Each row has a class, written after it.
275 94 340 -154 168 -177 -123 328 -285 77 -334 -168 77 90 36 17 -705
 -278 490 323 -57 115 -86 592 11 -229 -155 254 128 -29 -95 -190 -76 -198
 266 48 -62 -363 -> Q678
-83 -217 69 19 -15 -54 -112 -324 180 180 330 200 365 10 -173 -58 380 -7
 -45 -95 -199 40 -758 -349 -118 -160 -151 -251 83 -534 46 -74 368 76
 -309 65 -180 76 -> Q576
-139 -115 207 165 108 -170 25 -203 -182 297 235 -101 446 353 -203 91 371
 283 -86 10 -342 63 -640 42 -375 -272 -144 -149 78 -444 -37 -456 540 198
 -141 19 -23 -174 -> Q849
-153 61 -527 -110 -309 3 186 -207 270 -286 163 46 201 -514 -22 -60 152
 324 90 -214 282 -104 203 -232 545 561 31 70 326 284 151 242 -80 206
 -295 -259 283 405 -> Q726
217 237 113 -25 140 -73 124 388 -181 -6 -396 -311 -93 115 27 209 -417
 -13 235 160 64 -16 310 642 -2 -83 -10 287 119 244 -39 -222 -156 -22 329
 -26 186 -160 -> Q576
-62 107 -168 -12 -122 16 236 93 -145 -67 -107 -128 9 -33 57 76 -4 299 9
 -22 78 -83 145 233 76 159 59 160 119 222 14 -61 -75 59 43 -140 224 0 -> Q686
33 78 97 24 67 -514 36 127 -341 175 -73 -91 367 245 -221 270 -205 294
 373 140 -166 -119 -199 527 3 110 -327 188 346 -113 -263 -510 186 12 47
 -90 214 -279 -> Q686
-155 -370 236 235 198 -210 -185 -197 105 398 401 162 158 253 -239 164
 539 119 -440 -126 -492 -188 -692 -260 -350 -207 -147 -368 -40 -584 -24
 -66 276 -6 -158 368 -184 -191 -> Q427
-131 270 -145 66 -360 198 375 -182 -554 -153 -75 -221 -100 122 269 -74
 415 501 -18 -67 99 260 -45 -44 -209 -11 -116 27 -239 351 -22 17 175 94
 85 -280 109 79 -> Q678
214 174 306 -30 197 -218 -74 314 -268 20 -303 -150 -94 160 96 147 -568
 -144 303 275 -36 -1 106 370 -22 -260 -87 237 10 1 -131 -77 -148 -259
 314 99 29 -231 -> Q427
-75 215 98 -25 -19 95 -109 -256 230 -29 56 -37 20 -181 213 -231 -156
 -175 104 65 108 310 -443 -453 63 -242 183 -142 -28 -302 160 184 228 15
 -279 84 -148 382 -> Q849
145 38 -133 -151 -72 -61 -1 89 183 0 -130 -53 109 -242 -77 15 -493 -96
 261 43 157 -134 62 300 360 131 -14 138 407 143 -2 34 -181 9 -48 -40 132
 92 -> Q918
-52 175 86 16 -97 362 47 -150 52 -29 90 -105 -279 -46 318 -198 124 -36
 -175 -55 118 383 -251 -469 -254 -396 241 -193 -391 -94 173 309 149 -26
 -118 87 -260 183 -> Q703
177 -296 400 6 288 262 -137 144 156 162 47 28 -280 139 -22 -110 66 -422
 -392 7 -204 48 -57 34 -411 -659 205 -245 -265 -315 146 196 -122 -221
 115 385 -468 -378 -> Q703
85 37 -293 -164 -264 89 174 125 -13 -377 -37 106 -79 -338 55 -67 -19 50
 39 -30 188 -147 470 75 476 371 -19 191 167 337 60 385 -280 -129 -41
 -162 147 96 -> Q273
-111 397 -40 110 -77 -128 129 -134 -156 -22 -129 -179 -141 -106 130 71
 -80 302 92 -55 39 72 -88 -107 6 39 0 -37 -63 112 -5 6 69 15 -27 -107
 105 191 -> Q726
-162 101 -262 82 -130 119 180 -181 243 -172 107 23 -34 -257 81 39 237
 171 -255 -213 126 -107 44 -344 155 224 193 -74 112 121 134 240 -48 166
 -277 -70 145 299 -> Q238
137 -234 367 -81 227 -61 -258 59 157 141 116 82 160 122 -113 -99 -188
 -425 72 126 -165 65 -388 50 -171 -365 31 -67 73 -480 51 -113 71 -102
 -51 273 -306 -198 -> Q686
86 103 -60 -131 -152 -109 -38 27 0 -150 -115 33 88 -273 95 -57 -396 -93
 293 84 159 -60 150 65 389 202 -85 140 137 170 -14 190 -158 -95 2 -67
 131 108 -> Q678
95 203 -182 -25 -229 107 268 39 -211 -301 -91 -40 -131 -161 149 18 60
 182 74 -82 169 7 439 33 133 101 -75 162 -20 264 37 244 -132 -26 86 -247
 172 57 -> Q576
-77 -60 -53 -96 109 -175 -237 -260 660 80 148 130 195 -300 -143 -119
 -228 -246 -5 -94 43 -174 -333 -298 348 265 209 -218 275 -259 161 152
 -18 111 -420 298 -52 362 -> Q238
-109 -297 -188 20 -113 417 162 -175 168 -99 278 95 -131 -190 -65 -167
 688 67 -555 -271 -10 -95 -173 -391 -103 -43 237 -237 -87 -54 276 301
 -32 118 -209 43 -235 92 -> Q726
-333 342 -154 184 -265 -158 97 -573 -119 43 215 -16 250 2 198 -61 290
 529 159 -117 57 288 -517 -519 -48 70 -173 -176 -96 -117 -69 -24 564 170
 -364 -196 95 406 -> Q703
-212 97 -265 117 -192 164 30 -467 208 -66 296 126 -52 -254 171 -73 381
 282 -298 -322 100 -46 -261 -723 140 235 73 -320 -154 85 95 303 84 119
 -393 42 49 517 -> Q678
-108 -115 79 9 -17 170 -31 -119 -30 91 193 -42 141 134 -29 -103 290 39
 -104 -34 -92 157 -426 -176 -214 -212 76 -89 -17 -199 80 -74 316 76 -116
 52 -206 -43 -> Q273
40 -506 17 -143 177 134 -180 -23 487 118 278 193 19 -176 -304 -162 83
 -351 -363 -149 -194 -184 -158 -80 73 8 200 -206 177 -270 183 63 -136 59
 -228 368 -264 -86 -> Q649
171 -253 -37 -136 -53 173 158 259 -17 -111 6 -64 6 -16 -124 -76 143 -50
 -181 -48 10 -212 207 346 -57 30 101 103 124 184 113 50 -219 12 159 -10
 -31 -126 -> Q427
-285 378 -296 168 -284 -50 240 -455 -107 -116 133 -69 14 -75 225 23 361
 551 -124 -189 129 81 -143 -487 54 233 20 -178 -50 58 41 169 259 187
 -304 -258 303 458 -> Q849
-155 565 -126 272 -172 -67 275 -99 -460 -130 -140 -242 -378 159 374 258
 201 552 -77 -94 54 47 130 -180 -182 52 -110 40 -337 257 -123 99 88 -74
 140 -212 297 207 -> Q463
30 614 -43 -190 -173 -161 -4 22 33 -144 -459 -238 52 -307 332 -130 -854
 -111 772 239 392 295 -102 124 387 14 39 165 132 202 47 48 71 -49 13
 -159 169 442 -> Q849
59 -423 308 -89 189 -46 -290 2 182 306 235 131 385 28 -318 -75 -45 -304
 -13 96 -313 -1 -708 57 -137 -276 -150 -158 189 -511 20 -241 198 35 -164
 277 -291 -227 -> Q678
89 127 25 -220 -63 278 -56 0 219 -186 -26 -70 -97 -300 259 -355 -347
 -302 186 72 273 252 -109 -212 131 -193 265 14 -13 7 239 358 -123 -59
 -116 123 -181 330 -> Q427
177 285 157 -164 -48 2 140 293 -250 -179 -433 -300 9 2 185 -74 -620 -159
 518 283 213 253 219 514 5 -203 21 298 67 292 22 -31 -108 -63 265 -99
 -29 -77 -> Q238
14 -272 150 139 197 33 -62 22 42 179 163 83 -198 107 -151 137 364 -74
 -484 -177 -271 -272 -145 -138 -212 -170 16 -178 -84 -264 51 68 -52 -38
 29 264 -144 -124 -> Q576
-95 261 217 55 290 -133 -472 -289 557 221 56 91 -162 -143 180 26 -623
 -335 79 18 9 142 -439 -672 159 -204 368 -391 -123 -444 22 123 -14 -83
 -357 449 -194 343 -> Q649
-8 -192 191 173 37 112 131 -71 -486 171 162 -46 -63 371 -48 77 616 254
 -378 -123 -323 91 -349 -141 -612 -389 -226 -148 -307 -114 -59 -117 232
 -17 155 38 -153 -379 -> Q678
165 256 180 -152 39 198 -31 115 123 -103 -279 -199 -215 -128 241 -205
 -506 -368 206 126 178 256 -24 71 -40 -361 209 11 -101 2 201 184 -45
 -101 112 51 -155 135 -> Q849
78 90 442 151 424 -268 -282 40 -38 397 -115 -179 -2 311 -67 181 -457
 -185 95 190 -213 30 -474 245 -264 -348 34 -90 45 -438 -105 -438 158 -45
 86 335 -131 -128 -> Q918
-75 39 -210 53 -214 55 301 -97 -211 -150 58 -47 -12 -46 72 4 424 354
 -123 -147 58 14 152 15 -122 46 -77 18 -41 126 24 142 90 65 2 -301 144
 10 -> Q703
86 -348 131 73 170 5 -6 43 118 123 176 119 -38 25 -216 83 298 -126 -482
 -162 -236 -305 79 60 -211 -111 -6 -124 2 -182 77 136 -136 -48 -17 249
 -115 -254 -> Q238
36 -174 142 164 295 -134 -63 36 165 149 99 79 -96 68 -88 243 16 -1 -362
 -127 -199 -389 112 11 -47 -58 96 -123 13 -186 -58 -4 -164 -85 21 230 31
 -123 -> Q427
62 -163 311 -25 299 75 -205 44 301 153 118 -1 11 135 -66 -89 -144 -311
 -98 74 -164 20 -403 -36 -202 -374 200 -193 -57 -398 90 -100 3 -80 -51
 373 -358 -65 -> Q427
191 111 368 162 436 -152 -130 236 -20 257 -210 -210 -223 318 -68 338
 -330 -114 -116 77 -150 -153 83 405 -221 -243 92 -64 -33 -57 -76 -330
 -129 -59 308 290 -13 -213 -> Q576
-7 147 11 132 -97 66 181 -46 -229 -41 -10 -87 -285 118 116 45 280 208
 -236 -94 -2 47 214 -87 -217 -160 -31 -43 -264 28 -22 200 50 -21 150 -63
 7 -106 -> Q703
53 172 -95 -121 -158 -50 247 184 -242 -175 -220 -205 167 -28 24 -10 -157
 162 341 102 146 66 257 454 75 84 -111 295 152 303 -8 -69 -25 41 120
 -205 154 -57 -> Q238
178 114 459 134 368 -159 -155 214 -139 153 -196 -147 -272 158 35 211
 -346 -226 -7 82 -205 -31 8 231 -309 -457 3 -33 -187 -217 -27 -100 -114
 -224 291 252 -179 -291 -> Q726
5 -140 95 52 180 174 -139 -34 241 158 155 -22 -126 35 -63 -52 12 -174
 -288 -64 -118 -30 -267 -114 -150 -185 181 -138 12 -268 139 27 7 -7 -118
 261 -209 -30 -> Q918
110 -103 -208 -146 -307 89 199 102 -217 -161 20 -6 173 -58 -118 -71 139
 104 124 42 84 -11 206 341 51 66 -250 254 206 116 1 58 -19 -29 76 -276
 111 -171 -> Q918
173 160 202 -157 102 -160 -99 212 10 16 -230 -188 217 -39 5 -44 -644
 -267 491 285 76 139 -95 390 152 -154 63 195 273 -88 9 -192 67 -38 35
 -29 -11 -56 -> Q849
57 -9 370 33 421 263 -418 -125 644 179 118 1 -358 -82 159 -123 -243 -505
 -300 -120 -65 101 -338 -621 -85 -473 518 -378 -294 -476 271 325 -132
 -96 -261 653 -494 171 -> Q726
45 242 5 89 77 -365 61 188 -195 -4 -210 -143 46 41 -21 333 -363 227 172
 63 -55 -241 331 381 173 219 -108 260 177 178 -172 -154 -82 -81 161 -88
 353 -89 -> Q273
94 -232 204 -41 302 -354 -368 -84 449 227 191 222 306 -42 -279 61 -321
 -289 94 69 -195 -267 -375 -17 236 4 -90 -122 332 -446 -87 -98 -4 -82
 -245 337 -100 15 -> Q427
224 13 244 -23 249 -46 -33 296 -6 83 -239 -179 -200 8 -8 139 -472 -206
 -96 30 -79 -172 210 468 -74 -152 200 42 80 73 21 -103 -264 -82 242 150
 31 -175 -> Q649
54 -231 211 30 253 -109 -261 -49 188 205 244 192 79 -2 -195 43 58 -181
 -139 -70 -248 -80 -507 -292 -51 -203 -132 -226 36 -431 13 36 171 -90
 -137 341 -232 -67 -> Q273
-92 -266 -150 -136 -265 231 334 79 -256 -104 108 -109 260 110 -94 -217
 561 188 1 6 -64 209 -370 223 -246 -77 -99 88 141 -18 107 -150 293 148
 -35 -248 -123 -203 -> Q463
-194 135 -162 180 81 -124 -154 -387 438 107 256 85 37 -246 10 120 64 199
 -287 -251 -26 -241 -269 -558 248 356 121 -236 78 -146 16 102 28 163
 -432 176 200 505 -> Q678
68 134 -155 -196 -289 -88 172 83 -192 -231 -168 -35 152 -114 74 -101
 -155 93 376 79 209 78 156 290 164 171 -129 243 219 165 15 90 -17 -49 18
 -261 176 -27 -> Q686
49 242 -159 -259 -198 -270 -143 -110 328 -183 -53 108 180 -397 81 -140
 -533 -131 578 84 265 122 -75 -69 543 354 -63 58 302 -25 55 210 -43 -66
 -241 -19 118 328 -> Q686
-273 181 -174 242 -110 -164 -16 -445 136 -21 293 128 -146 -181 195 88
 395 289 -243 -300 -46 -87 -248 -700 89 194 -24 -317 -145 -178 27 310
 153 -23 -319 87 105 405 -> Q463
-30 49 -117 -160 -260 51 11 -244 134 -154 119 97 123 -157 60 -266 27 -60
 258 49 155 270 -245 -213 176 5 -116 -37 10 -122 72 221 234 5 -196 -91
 -152 145 -> Q703
57 299 25 41 101 -362 -45 -41 50 80 -119 -108 135 -70 -27 212 -496 104
 352 28 30 -87 -89 214 287 204 -145 71 302 -8 -96 -220 51 100 -38 23 230
 174 -> Q576
-12 99 163 62 310 -248 -302 -124 529 156 106 23 151 -214 -64 87 -469
 -179 134 6 -83 -68 -406 -177 184 -22 141 -204 165 -352 71 -88 -19 -19
 -225 251 -124 233 -> Q726
82 -62 88 -160 -150 -266 41 64 -222 14 -73 -23 465 11 -176 -38 -88 -51
 500 207 -39 216 -316 311 -63 -87 -326 192 277 -122 -50 -176 302 1 73
 -210 -34 -293 -> Q238
-2 -104 47 -37 57 -3 84 143 -99 104 28 -136 135 126 -116 26 126 159 -59
 30 -92 -33 -180 271 -153 -23 53 76 99 -77 21 -212 99 80 6 4 28 -117 -> Q686
14 347 -31 -23 -215 -76 285 134 -623 -107 -329 -291 -58 158 222 89 -167
 343 330 83 113 201 170 383 -107 -66 -157 235 -40 386 -129 -157 72 -23
 284 -295 224 -113 -> Q649
136 -116 227 -19 56 -222 2 121 -333 143 -81 -92 188 148 -205 116 -54 15
 90 137 -209 -59 -81 447 -173 -136 -244 106 136 -84 -151 -259 86 -21 178
 -93 75 -365 -> Q678
6 -188 10 -82 78 -487 -123 -162 136 251 84 63 714 57 -497 10 -127 97 333
 63 -169 -138 -339 355 260 325 -368 70 682 -163 -259 -546 323 264 -271
 -131 187 -125 -> Q678
41 -177 300 201 376 -108 -159 -15 213 270 110 115 -198 160 -88 203 85
 -201 -476 -137 -261 -260 -245 -195 -279 -281 13 -300 -169 -344 1 73 -81
 -135 21 446 -221 -118 -> Q238
121 531 -112 20 -30 -151 117 172 -76 -207 -424 -227 -227 -194 223 242
 -683 136 326 78 255 -239 594 365 470 309 59 280 85 510 -75 73 -339 -50
 172 -129 406 330 -> Q576
-24 233 -4 79 -53 62 154 -27 -192 -98 -125 -200 -283 53 195 12 66 117
 -44 -38 7 59 65 4 -136 -96 73 29 -181 131 37 77 14 -55 89 6 29 61 -> Q463
-98 -228 -219 123 -174 22 311 -113 -147 -51 218 89 -29 89 -146 134 821
 370 -590 -279 -123 -280 122 -104 -219 203 -127 -81 -45 82 26 185 -5 67
 -43 -106 136 -109 -> Q238
-22 -143 210 42 47 -74 25 22 -383 249 111 -95 354 358 -182 39 191 190
 168 141 -238 196 -528 192 -420 -383 -272 49 53 -274 -109 -426 416 85
 113 13 -157 -386 -> Q427
-12 217 -104 123 -107 556 263 -96 -132 -236 -51 -176 -547 -6 388 -33 321
 196 -518 -194 208 78 204 -369 -283 -196 281 -124 -500 299 178 428 -131
 -1 65 -3 -6 246 -> Q678
-186 45 -196 204 -253 53 339 -281 -435 -25 236 -1 -198 182 108 108 876
 642 -441 -366 -60 -59 41 -379 -321 43 -109 -130 -304 94 -51 144 203 26
 -62 -140 140 -17 -> Q686
-28 150 152 196 20 -94 147 6 -365 52 -78 -111 -117 330 100 208 135 208
 -40 -4 -148 31 -139 74 -313 -231 -179 -51 -198 -84 -88 -96 125 -37 161
 -12 -9 -147 -> Q576
78 213 -181 -176 -413 10 296 19 -402 -310 -150 -84 122 -78 180 -144 -11
 218 438 126 210 234 183 259 62 58 -231 279 43 274 -18 135 6 -78 164
 -367 133 -26 -> Q427
154 374 -53 -234 -70 -147 -88 165 135 -157 -340 -178 88 -191 100 -80
 -899 -165 686 256 355 105 171 474 444 158 -39 241 329 166 -15 -26 -100
 -80 46 -86 132 225 -> Q918
-29 508 -11 169 82 -136 15 -53 108 -42 -225 -189 -442 -112 339 192 -373
 103 -7 -115 140 -106 199 -157 133 32 178 -127 -164 193 -19 204 -201
 -120 38 162 170 374 -> Q463
-222 265 -485 -143 -423 -295 106 -387 -13 -250 110 154 326 -356 75 -79
 46 402 488 -119 268 97 -233 -395 535 552 -250 -9 326 104 -39 207 261 80
 -383 -366 292 428 -> Q273
-162 344 -188 106 -134 -191 -142 -610 218 -79 168 171 -33 -284 243 -18
 -7 185 39 -197 112 67 -388 -799 254 350 -40 -270 -65 -97 13 308 145 2
 -414 10 136 567 -> Q678
-54 118 -126 -87 -183 -30 105 -108 13 -80 -7 -52 160 -184 -6 -86 -34 154
 292 -4 89 155 -295 9 149 67 -131 -8 136 37 65 2 161 80 -116 -118 -55
 124 -> Q726
68 -59 -105 -36 -20 153 94 107 55 -107 -47 -80 -163 -19 -45 -6 0 -19
 -133 -30 65 -119 228 168 26 6 71 9 35 154 79 87 -209 1 87 37 19 44 -> Q918
-55 123 -201 4 -100 -105 111 -78 106 7 -4 -45 107 -153 -40 43 -10 238
 -46 -99 37 -145 120 76 193 278 -13 -29 188 166 49 14 -22 91 -109 -100
 259 168 -> Q849
72 255 95 197 222 -393 94 146 -134 139 -245 -209 -113 159 -65 398 -316
 240 -99 22 -130 -346 307 369 53 136 -13 74 96 133 -173 -234 -135 -23
 175 38 350 -53 -> Q849
172 246 -199 -181 -330 8 456 377 -458 -364 -469 -225 5 -145 133 41 -261
 226 394 148 268 32 682 631 148 140 -149 454 81 627 -20 165 -228 -78 356
 -438 308 -183 -> Q238
